Below are the code and all the weights of a small trained network. Each question names an input and a class and asks about switching units off, where a switched-off unit gives its printed mean instead of its output.

import numpy as np


def w(rows, s, z=0):
    codes = np.array(rows[::2]) - 128.0
    scale = np.full(codes.shape[1], s)
    scale[-1] = z or s
    return codes * scale


def f(y):
    return y / 2 * (1 + np.tanh(0.7978845608 * (y + 0.044715 * y**3)))


def log_softmax(a):
    a = a - a.max(-1, keepdims=True)
    return a - np.log(np.exp(a).sum(-1, keepdims=True))


def net(x, mask):
    res = np.array(x, float).reshape(1, 3) / 4 @ E
    y = f(res @ A[0][:, :-1].T + A[0][:, -1])
    res = res + np.where(mask, y, B[0][:, -1]) @ B[0][:, :-1]
    return log_softmax(res[-1] @ U[:, :-1].T + U[:, -1])


A, B = {}, {}
E = w([
[82,28,148,190,233],'x0',
[133,207,2,199,139],'x1',
[40,115,16,44,122],'x2',
],0.0095)
A[0] = w([
[67,94,129,151,199,92],'n0',
[110,113,163,81,123,100],'n1',
[102,186,96,173,152,118],'n2',
[82,110,79,64,129,90],'n3',
[118,33,177,66,127,98],'n4',
[119,164,83,175,151,111],'n5',
[117,99,112,127,95,254],'n6',
[140,116,78,182,101,168],'n7',
[135,155,110,82,63,113],'n8',
[230,153,184,178,155,88],'n9',
[77,68,140,213,192,109],'n10',
[152,119,113,115,67,96],'n11',
[81,160,135,163,116,71],'n12',
[216,133,177,131,155,114],'n13',
[162,139,122,75,53,95],'n14',
[118,123,95,78,149,88],'n15',
[126,166,105,150,146,165],'n16',
[174,163,124,101,55,127],'n17',
[72,126,147,147,158,90],'n18',
[146,169,127,94,78,103],'n19',
[133,135,43,172,143,100],'n20',
[35,122,82,36,175,91],'n21',
[191,140,103,63,66,112],'n22',
[144,140,129,111,78,74],'n23',
[102,76,119,168,177,93],'n24',
[120,105,173,73,117,128],'n25',
[155,149,63,183,161,82],'n26',
[173,122,208,73,149,92],'n27',
[124,164,62,159,119,100],'n28',
[77,77,166,4,116,107],'n29',
[32,130,82,38,145,101],'n30',
[102,66,97,144,236,121],'n31',
[193,153,120,83,95,116],'n32',
[136,107,85,78,141,104],'n33',
[203,148,172,207,147,66],'n34',
],0.014)
B[0] = w([
[100,103,94,151,58,185],'n0',
[168,120,61,121,152,152],'n1',
[151,108,80,92,142,183],'n2',
[175,213,187,202,124,181],'n3',
[155,125,65,95,112,203],'n4',
[169,119,85,94,149,180],'n5',
[61,90,224,50,185,248],'n6',
[142,122,145,71,125,193],'n7',
[102,106,141,142,74,178],'n8',
[123,192,158,153,157,202],'n9',
[98,97,123,122,61,216],'n10',
[119,103,110,161,124,142],'n11',
[166,148,71,162,94,121],'n12',
[132,177,141,119,127,186],'n13',
[116,100,107,133,85,173],'n14',
[143,184,119,158,115,147],'n15',
[123,110,121,96,149,184],'n16',
[86,95,129,143,84,195],'n17',
[151,124,88,153,71,142],'n18',
[101,80,96,161,83,168],'n19',
[164,123,69,92,138,193],'n20',
[148,215,188,188,131,213],'n21',
[108,96,124,127,78,186],'n22',
[158,98,81,184,69,137],'n23',
[106,106,103,152,70,176],'n24',
[150,115,59,82,158,176],'n25',
[175,127,56,108,131,178],'n26',
[172,164,84,114,134,182],'n27',
[152,123,90,116,145,186],'n28',
[169,127,39,98,172,212],'n29',
[140,219,185,169,147,216],'n30',
[83,110,122,130,58,222],'n31',
[101,135,112,121,84,173],'n32',
[133,170,144,133,124,152],'n33',
[151,248,168,184,132,187],'n34',
],0.014)
U = w([
[59,100,133,146,17,140],'0',
[183,236,190,183,146,196],'1',
[249,122,64,53,165,78],'2',
[13,87,246,15,217,253],'3',
[99,82,170,194,148,50],'4',
[124,92,178,177,162,51],'5',
],0.013,0.0076)

Each question gives the input, the list of numbers given to net, and the class t.
The units are the neurons (one row each of A and B). Each row of codes is followed by its name. A weight is (code - 128) times the scale printed after its matrix; where a second scale follows, it is the last column's (A, B and U).
mask holds one flag per neuron, in row order. A switched-off neuron (its flag False) gives its mean, the last column of its row in B, instead of its output. The means were averaged over made-up inputs and are rounded, as every weight is.
A unit's drop is (log p(t) with every unit on - log p(t) with that unit switched off) / (log p(t) with every unit on - log p(t) with every unit switched off).
The circuit of an input: a set's keep is (log p(t) with only the set's units on - log p(t) with every unit switched off) / (log p(t) with every unit on - log p(t) with every unit switched off). Starting from the 12 units with the biggest drops (on a tie, the unit counted first), units are removed one at a time, each time the one whose removal leaves the highest keep (on an exact tie, the one counted first), for as long as the keep stays at least 0.8.
units of the circuit, in order: the units of the circuit, biggest drop first
top k neurons: the k neurons with the biggest drops, biggest first
drop of u: that unit's drop, to one decimal
input [4,0,5], class 1: units of the circuit, in order => n21
input [-7,4,-7], class 0: top 2 neurons => n17; n19
input [-7,-8,0], class 2: top 4 neurons => n29; n25; n27; n1
input [5,6,4], class 2: top 3 neurons => n20; n5; n26
input [8,-2,-8], class 0: top 4 neurons => n10; n31; n24; n0
input [3,-2,4], class 1: top 2 neurons => n21; n30
input [8,7,-8], class 0: top 4 neurons => n10; n31; n24; n0
input [-2,-3,3], class 3: top 2 neurons => n34; n6
input [-1,6,7], class 1: top 2 neurons => n30; n21
input [3,8,8], class 1: top 3 neurons => n21; n30; n3
input [2,-2,4], class 1: drop of n21 => 0.2
input [6,-8,0], class 2: drop of n29 => 0.5
input [2,6,7], class 1: drop of n30 => 0.3
input [-5,-7,1], class 2: units of the circuit, in order => n29
input [8,-5,-7], class 0: drop of n10 => 1.8
